Below are the code and all the weights of a small trained network. Each question names an input and a target symbol and asks about switching units off, where a switched-off unit gives its printed mean instead of its output.

import numpy as np


def w(rows, s, z=0):
    codes = np.array(rows[::2]) - 128.0
    scale = np.full(codes.shape[1], s)
    scale[-1] = z or s
    return codes * scale


def norm(h):
    return h / np.sqrt((h * h).mean(-1, keepdims=True) + 1e-5)


def f(y):
    return np.maximum(y, 0)


def softmax(a):
    e = np.exp(a - a.max(-1, keepdims=True))
    return e / e.sum(-1, keepdims=True)


def log_softmax(a):
    a = a - a.max(-1, keepdims=True)
    return a - np.log(np.exp(a).sum(-1, keepdims=True))


def net(x, mask):
    ids = ['βεζηλμπσφψω'.index(c) for c in x.split()]
    T = len(ids)
    res = E[ids] + P[:T]
    u = 0
    for l in range(3):
        q, k, v = (norm(res) @ M[l].T for M in (Q, K, V))
        z = softmax(np.where(np.tri(T) > 0, q @ k.T / 2**0.5, -1e9)) @ v
        res = res + np.where(mask[u], z, O[l][:, -1]) @ O[l][:, :-1]
        u += 1
        y = f(norm(res) @ A[l][:, :-1].T + A[l][:, -1])
        res = res + np.where(mask[u : u + 8], y, B[l][:, -1]) @ B[l][:, :-1]
        u += 8
    return log_softmax(norm(res)[-1] @ U[:, :-1].T + U[:, -1])


Q, K, V, O, A, B = {}, {}, {}, {}, {}, {}
E = w([
[113,74,134,105],'β',
[174,139,141,142],'ε',
[178,132,144,145],'ζ',
[156,80,122,93],'η',
[1,138,118,178],'λ',
[188,184,153,205],'μ',
[64,161,222,205],'π',
[114,103,172,103],'σ',
[136,113,190,118],'φ',
[131,112,199,131],'ψ',
[143,191,52,182],'ω',
],0.00056)
P = w([
[177,2,122,190],'0',
[107,235,150,27],'1',
[187,100,236,136],'2',
[160,57,74,149],'3',
[34,195,106,108],'4',
[202,84,239,164],'5',
],0.00042)
Q[0] = w([
[59,252,98,48],'L0H0',
[201,5,160,206],'L0H0',
],0.0031)
K[0] = w([
[229,69,181,4],'L0H0',
[30,191,76,253],'L0H0',
],0.003)
V[0] = w([
[12,148,126,199],'L0H0',
[124,112,7,118],'L0H0',
],0.0016)
O[0] = w([
[25,136,64,151,56],'L0H0',
[142,170,50,3,3],'L0H0',
],0.0014,0.00033)
A[0] = w([
[129,124,127,124,92],'L0N0',
[55,207,68,202,235],'L0N1',
[140,70,96,199,2],'L0N2',
[174,161,226,77,153],'L0N3',
[137,196,32,58,213],'L0N4',
[12,149,134,138,176],'L0N5',
[56,208,196,122,102],'L0N6',
[185,172,104,79,17],'L0N7',
],0.0011,0.00041)
B[0] = w([
[128,127,129,124,128],'L0N0',
[251,98,173,69,230],'L0N1',
[117,172,33,110,167],'L0N2',
[80,133,44,180,253],'L0N3',
[122,71,165,221,180],'L0N4',
[196,82,144,51,225],'L0N5',
[145,177,87,42,215],'L0N6',
[66,97,147,213,141],'L0N7',
],0.0011,0.00067)
Q[1] = w([
[141,39,251,157],'L1H0',
[116,215,5,99],'L1H0',
],0.0029)
K[1] = w([
[174,147,4,153],'L1H0',
[82,109,252,103],'L1H0',
],0.0035)
V[1] = w([
[2,121,248,102],'L1H0',
[128,214,26,179],'L1H0',
],0.00089)
O[1] = w([
[131,15,161,254,78],'L1H0',
[191,181,208,83,2],'L1H0',
],0.00098,0.00049)
A[1] = w([
[106,189,83,181,2],'L1N0',
[37,160,157,202,179],'L1N1',
[145,191,222,164,38],'L1N2',
[155,59,79,137,212],'L1N3',
[111,49,122,76,135],'L1N4',
[68,120,125,168,54],'L1N5',
[130,118,116,133,128],'L1N6',
[48,108,3,154,75],'L1N7',
],0.0012,0.00044)
B[1] = w([
[130,131,253,75,133],'L1N0',
[180,117,69,82,199],'L1N1',
[106,112,25,92,186],'L1N2',
[71,164,121,103,255],'L1N3',
[85,196,126,119,228],'L1N4',
[167,129,88,110,147],'L1N5',
[115,127,126,125,142],'L1N6',
[113,147,75,252,180],'L1N7',
],0.0014,0.0007)
Q[2] = w([
[151,142,2,58],'L2H0',
[156,147,7,56],'L2H0',
],0.002)
K[2] = w([
[185,90,253,223],'L2H0',
[180,84,248,227],'L2H0',
],0.002)
V[2] = w([
[134,197,48,3],'L2H0',
[195,2,80,140],'L2H0',
],0.00087)
O[2] = w([
[116,53,61,229,186],'L2H0',
[112,104,59,5,255],'L2H0',
],0.0011,0.00033)
A[2] = w([
[78,158,195,141,141],'L2N0',
[69,94,131,116,155],'L2N1',
[110,105,135,69,195],'L2N2',
[200,126,173,55,175],'L2N3',
[143,125,51,96,137],'L2N4',
[171,192,157,186,220],'L2N5',
[187,117,82,159,120],'L2N6',
[143,251,167,72,1],'L2N7',
],0.0017,0.00081)
B[2] = w([
[161,150,53,135,178],'L2N0',
[148,160,157,119,227],'L2N1',
[120,169,139,115,254],'L2N2',
[118,178,91,163,242],'L2N3',
[134,110,165,176,224],'L2N4',
[77,133,92,82,200],'L2N5',
[115,152,186,105,183],'L2N6',
[45,53,254,45,182],'L2N7',
],0.0021,0.00083)
U = w([
[106,51,101,82,4],'β',
[187,163,123,145,42],'ε',
[229,153,141,141,72],'ζ',
[224,32,28,27,146],'η',
[25,79,33,233,188],'λ',
[107,253,79,116,223],'μ',
[141,41,177,225,162],'π',
[36,162,218,9,183],'σ',
[169,109,192,171,91],'φ',
[172,70,182,169,91],'ψ',
[168,140,47,141,31],'ω',
],0.0067,0.0035)

Each question gives the input, a string of symbols that net reads in full, and the target symbol t.
The units are the heads (2 rows each of Q, K, V and O) and the neurons (one row each of A and B). Each row of codes is followed by its name. A weight is (code - 128) times the scale printed after its matrix; where a second scale follows, it is the last column's (O, A, B and U).
mask holds one flag per unit, layer by layer, with each layer's heads first. A switched-off unit (its flag False) gives its mean, the last column of its rows in O or B, instead of its output. The means were averaged over made-up inputs and are rounded, as every weight is.
A unit's drop is (log p(t) with every unit on - log p(t) with that unit switched off) / (log p(t) with every unit on - log p(t) with every unit switched off).
unit that matters most: the unit with the biggest drop
k most important neurons: the k neurons with the biggest drops, biggest first
top k neurons in layer l: the k neurons of layer l with the biggest drops, biggest first
drop of u: that unit's drop, to one decimal
input λ λ η η ε, target σ: unit that matters most : L2N7
input ψ λ β ζ λ ζ, target σ: 2 most important neurons : (L2N6; L2N5)
input ψ λ η η η, target λ: 3 most important neurons : (L1N7; L0N1; L0N3)
input η η φ η λ η, target σ: 2 most important neurons : (L1N3; L0N1)
input ζ μ λ λ η λ, target σ: 3 most important neurons : (L1N1; L0N1; L2N3)
input η λ β ζ, target λ: 2 most important neurons : (L0N1; L1N7)
input μ λ π, target λ: 2 most important neurons : (L2N5; L2N0)
input λ σ φ ζ, target λ: top 3 neurons in layer 0 : (L0N1; L0N2; L0N5)
input λ η π ω η ψ, target μ: 2 most important neurons : (L1N7; L2N3)
input σ β λ φ, target λ: top 2 neurons in layer 2 : (L2N7; L2N4)
input ψ λ β ε, target λ: 2 most important neurons : (L1N7; L0N1)
input σ λ φ μ, target μ: 3 most important neurons : (L2N5; L2N7; L2N6)
input β π η λ η η, target σ: top 2 neurons in layer 1 : (L1N7; L1N3)
input η λ η σ, target λ: most important neuron : (L1N7)
input ε φ σ β ω, target σ: 2 most important neurons : (L0N1; L2N7)
input ψ π η η, target π: top 3 neurons in layer 2 : (L2N4; L2N5; L2N3)
input ε ψ η σ, target σ: 2 most important neurons : (L0N1; L1N3)
input β ω λ, target μ: top 2 neurons in layer 2 : (L2N0; L2N7)
input ψ η λ, target π: top 2 neurons in layer 0 : (L0N3; L0N1)
input ζ ζ η λ ω, target σ: unit that matters most : L2N7
input λ ω η, target μ: top 2 neurons in layer 1 : (L1N2; L1N7)
input η λ π, target λ: top 4 neurons in layer 2 : (L2N5; L2N0; L2N7; L2N4)
input λ η λ ε, target λ: drop of L1N7 : 0.1
input σ σ λ ψ, target λ: drop of L2N1 : -0.1
